Here is a tiny trained network, its code and every weight. The questions are about switching its units off for an input and a target symbol, where a switched-off unit gives its printed mean instead of its output.

import numpy as np


def w(rows, s, z=0):
    codes = np.array(rows[::2]) - 128.0
    scale = np.full(codes.shape[1], s)
    scale[-1] = z or s
    return codes * scale


def f(y):
    return np.maximum(y, 0)


def softmax(a):
    e = np.exp(a - a.max(-1, keepdims=True))
    return e / e.sum(-1, keepdims=True)


def log_softmax(a):
    a = a - a.max(-1, keepdims=True)
    return a - np.log(np.exp(a).sum(-1, keepdims=True))


def net(x, mask):
    ids = ['γλμξσψω'.index(c) for c in x.split()]
    T = len(ids)
    res = E[ids] + P[:T]
    r = res
    for j in range(2):
        rows = slice(3 * j, 3 * j + 3)
        q, k, v = (r @ M[0][rows].T for M in (Q, K, V))
        z = softmax(np.where(np.tri(T) > 0, q @ k.T / 3**0.5, -1e9)) @ v
        o = O[0][rows]
        res = res + np.where(mask[j], z, o[:, -1]) @ o[:, :-1]
    y = f(res @ A[0][:, :-1].T + A[0][:, -1])
    res = res + np.where(mask[2:10], y, B[0][:, -1]) @ B[0][:, :-1]
    return log_softmax(res[-1] @ U[:, :-1].T + U[:, -1])


Q, K, V, O, A, B = {}, {}, {}, {}, {}, {}
E = w([
[77,88,153],'γ',
[103,99,147],'λ',
[79,211,41],'μ',
[122,182,131],'ξ',
[250,106,72],'σ',
[31,83,98],'ψ',
[96,129,160],'ω',
],0.018)
P = w([
[113,146,137],'0',
[162,64,188],'1',
[168,66,185],'2',
[91,100,150],'3',
[48,131,154],'4',
[48,161,129],'5',
[150,191,94],'6',
[163,109,136],'7',
[157,8,209],'8',
[98,99,180],'9',
],0.011)
Q[0] = w([
[196,146,212],'h1',
[147,197,30],'h1',
[140,148,212],'h1',
[254,166,74],'h2',
[228,224,164],'h2',
[48,54,244],'h2',
],0.0087)
K[0] = w([
[26,243,57],'h1',
[32,34,149],'h1',
[154,172,56],'h1',
[116,220,135],'h2',
[223,207,117],'h2',
[170,193,2],'h2',
],0.0067)
V[0] = w([
[11,75,37],'h1',
[160,12,44],'h1',
[48,23,214],'h1',
[193,174,129],'h2',
[135,150,231],'h2',
[95,249,121],'h2',
],0.011)
O[0] = w([
[132,132,162,204],'h1',
[194,157,131,24],'h1',
[146,63,166,251],'h1',
[39,135,16,16],'h2',
[79,4,100,165],'h2',
[37,164,144,147],'h2',
],0.011,0.0028)
A[0] = w([
[138,161,96,124],'n1',
[88,119,255,216],'n2',
[204,71,68,83],'n3',
[62,167,154,2],'n4',
[237,133,55,82],'n5',
[167,39,74,245],'n6',
[158,83,90,234],'n7',
[81,193,170,143],'n8',
],0.0089,0.0025)
B[0] = w([
[250,202,97,138],'n1',
[95,113,83,246],'n2',
[22,64,51,159],'n3',
[66,96,142,163],'n4',
[117,253,140,152],'n5',
[100,123,198,185],'n6',
[75,148,215,160],'n7',
[182,245,121,176],'n8',
],0.0051,0.012)
U = w([
[153,144,249,202],'γ',
[131,132,178,149],'λ',
[95,189,209,91],'μ',
[13,74,3,180],'ξ',
[164,133,51,192],'σ',
[152,129,159,3],'ψ',
[60,65,79,94],'ω',
],0.0062,0.0048)

Each question gives the input, a string of symbols that net reads in full, and the target symbol t.
The units are the heads (3 rows each of Q, K, V and O) and the neurons (one row each of A and B). Each row of codes is followed by its name. A weight is (code - 128) times the scale printed after its matrix; where a second scale follows, it is the last column's (O, A, B and U).
mask holds one flag per unit, heads first, then neurons. A switched-off unit (its flag False) gives its mean, the last column of its rows in O or B, instead of its output. The means were averaged over made-up inputs and are rounded, as every weight is.
A unit's drop is (log p(t) with every unit on - log p(t) with that unit switched off) / (log p(t) with every unit on - log p(t) with every unit switched off).
The circuit of an input: a set's keep is (log p(t) with only the set's units on - log p(t) with every unit switched off) / (log p(t) with every unit on - log p(t) with every unit switched off). Starting from all 10 units, units are removed one at a time, each time the one whose removal leaves the highest keep (on an exact tie, the one counted first), for as long as the keep stays at least 0.8.
units of the circuit, in order: the units of the circuit, biggest drop first
unit that matters most: the unit with the biggest drop
k most important neurons: the k neurons with the biggest drops, biggest first
which heads matter: for each layer, one digit per head in row order, 1 if its drop is at least 0.15 and else 0, layers parted by /
drop of u: that unit's drop, to one decimal
input γ ξ γ ξ ξ γ ξ ξ ω λ, target ξ: units of the circuit, in order : h1, h2
input ξ γ ω, target ξ: unit that matters most : h1
input ξ γ σ λ ω μ σ σ γ ω, target σ: units of the circuit, in order : h1, h2, n1
input μ ξ γ, target μ: units of the circuit, in order : h2, h1
input μ σ μ γ λ ξ ξ ω γ, target ξ: which heads matter : 10
input γ ξ λ ξ ξ ξ ξ ξ, target ξ: which heads matter : 11
input ξ μ γ γ ξ ψ σ, target γ: which heads matter : 10
input γ ω γ γ λ σ, target γ: 2 most important neurons : n6, n7
input σ γ ξ, target σ: units of the circuit, in order : h1, h2
input ω ξ ξ σ λ ξ ω ξ ω ω, target ξ: units of the circuit, in order : h2, h1
input ω ψ ξ ψ ω ω μ ξ λ, target μ: 2 most important neurons : n8, n3
input γ σ ψ, target γ: drop of h2 : 0.7
input ξ ω ω λ γ ξ ξ μ σ, target ξ: drop of n3 : 0.1
input ξ ξ λ, target ξ: drop of n7 : 0.0
input ξ ψ γ ω γ γ, target γ: units of the circuit, in order : h2
input ξ ξ ξ σ ξ σ σ ξ ξ, target σ: drop of n6 : 0.1
input ξ γ γ ψ μ, target γ: units of the circuit, in order : h2, h1
input ξ ξ γ, target ξ: units of the circuit, in order : h1, h2
